Rows, each followed by one of two labels for a hidden trait (new trait and labels in each part):
In the rows, 128 means zero.
[188 107  88 183 126 135 148 157 138 136 155 124 119 162 132 143  69 102
 136 140  68 149 164  82 118 165 132 161 125 105 144 129 112 140 155 133
 182 127 132 122 132 135 143 110 119 161 193 150  97 128 129 128 148 141
 182 112]
H
[146 108  98 160 125 151 134 146 140 162 146 126 127 156 132 141  82 105
 121 131  81 151 167  97 119 141 131 153 133 121 144 118 105 139 166 137
 177 134 144  95 118 138 141 119 124 140 153 140 127 122 139 130 136 116
 138 115]
H
[176 106  83 237 141 144 140 162 128 144 148 118 132 171 132 142  88 110
 138 150  71 138 158  92 128 170 150 151 126 111 163 153 131 140 171 141
 161 142 139 111 131 150 143 118 138 148 202 147 124 123 136 128 142 149
 177 109]
H
[154 112  80 201 167 166 129 202 116 150 134 126  98 162 147 118  83  99
 130 163 105 123 163  94 132 165 143 132 126 137 179 127 109 146 133 154
 111 152 129  75 105 127 124 149 156 138 210 149 115 115 143 152 114 132
  99 105]
H
[116 104 145  62  33 156 144  89 154 129 212 129 116  93 132  82  59 134
 143 125 151 169 170  80  80  86  93 149 129 110 102 127  40 100 160 145
 235 131 160 167 123 106 141 188 117 153  85 146 134 144 131 162 135 133
  70 122]
Z
[184 108  97 148  99 146 137 156  80 150  68 114 100  88  86 154  90 111
 118 110  78 171 136 170 129 109 124 149 128 107  72  71 126 137 158 175
 153 112 137 102 150 153 143 121 195 141 135 111 151 121 105 123 171 137
 173 118]
Z
[180 114  67 255 143 136 136 156 123 162 119 116 136 201 125 169 104 101
 127 157  49 134 154  99 133 170 183 149 128 121 208 136 152 159 181 134
 145 142 139 108 134 153 146  92 134 137 239 144 122 119 145 100 140 151
 186 101]
H
[160 111  89 188 157 146 132 161 116 146 136 119 127 161 137 132 102 117
 134 150  83 134 153  95 134 166 151 144 126 121 145 131 136 138 154 138
 133 149 134  96 124 131 139 121 140 138 190 146 133 119 139 135 131 139
 158 108]
H
[158 109  80 236 143 149 133 155 126 156 148 121 132 193 133 145  95 114
 126 149  89 139 160  68 129 165 162 149 130 129 197 146 121 149 182 145
 148 163 141  92 118 135 144 118 124 138 223 157 134 119 148 129 133 137
 142  97]
H

Part 2:
[127 132 129 128 111 126 121 117 107 110  91 127 130 124 140 123]
S
[130 108 136 117 111 139 124 118  76 111 169 136 128 107 117 128]
T
[136 106 135 140 119 140 123  98  34 119 121 119 133 121 101 130]
S
[129 122 131 134 107 128 123 110 123 108  99 132 130 124 133 115]
S
[132 105 145 111 116 158 125 129  22 121 140 166 125 132 128 122]
T
[129 115 133 127 115 137 122 115  83 114 153 130 130 115 130 121]
T
[130 110 139 116 101 145 125 117  45 211 117 169 130 131 133 119]
T
[131 113 146 121 119 156 123 112   1 120 143 135 129 129  94 129]
S
[126 117 119 135 123 121 120 125 169 117  73 151 134 122 156 113]
T
[128 120 140  79 160 135 145 113  72 112 252 116 136 121 180 123]
T
[127 114 125 158 122 129 119  97  86 120  99 116 123 113 122 129]
S
[124 120 121 142 119 118 120 101 126 110 124 111 133 111 131 118]
T
[129 114 131 127 111 135 124 117  99 106 103 157 131 126 149 118]
T
[130 109 138 117 115 148 126 131  79 109 119 146 128 129 159 108]
T
[131 115 135 119 106 127 125 133  94 110 110 142 126 132 145 105]
S
[126 118 121 114 118 123  81 108 173 107  89 124 133 123 112 110]
S
[128 114 132 126 112 146 121 121  89 110 102 150 129 124 135 101]
T
[124 120 112 149 124 117 118  95 158 109  64 125 138 116 145 122]
T
[126 118 125 132 123 127 113  82  61 130 169  90 135 110 121 125]
T
[128 132 131 130 114 134 121 111  87 113 101 128 131 123 125 118]
S
[124 124 120 134 112 108 119 119 172 102 112 126 132 119 124  74]
T
[125 100 128 136 115 129 115 107 101 110  96 121 137 121 133 126]
T
[126 116 121 141 120 122 103  98 121 108 112 107 134 119 104 138]
S
[131  83 163 160  15 142 145 103 188  63 125 193 129 142  61  68]
S
[126 116 121 143 119 121 119  96 117 109 142 113 133 110 107 122]
T
[101 107 127 139 116 140  67 111  64 152 118 146 113 124 123 122]
T
[137 122 152 180  26 127 126 107  99 111  96 124 132 120 115   1]
S
[125 113 116 151 117 109 116 118 165 103  66 129 137 114 163 113]
T
[124 120 114 155 124 109 115  84 155  91  69 116 140 110 143 125]
T
[118 123 109 146 131  98 126  83 176  39 125  93 140  92  61 119]
T
[130 126 146 130  72 133 121 107  85 113 166 119 132  96 111 117]
T
[140 116 139 144 111 149 123 104  40 102 131 131 128 126 117 119]
S
[129 101 134 130 114 140 124 119  66 114 115 151 136 123 120 120]
T
[125 118 120 146 118 133 119  87 120 163 128  75 136 109 134 167]
S
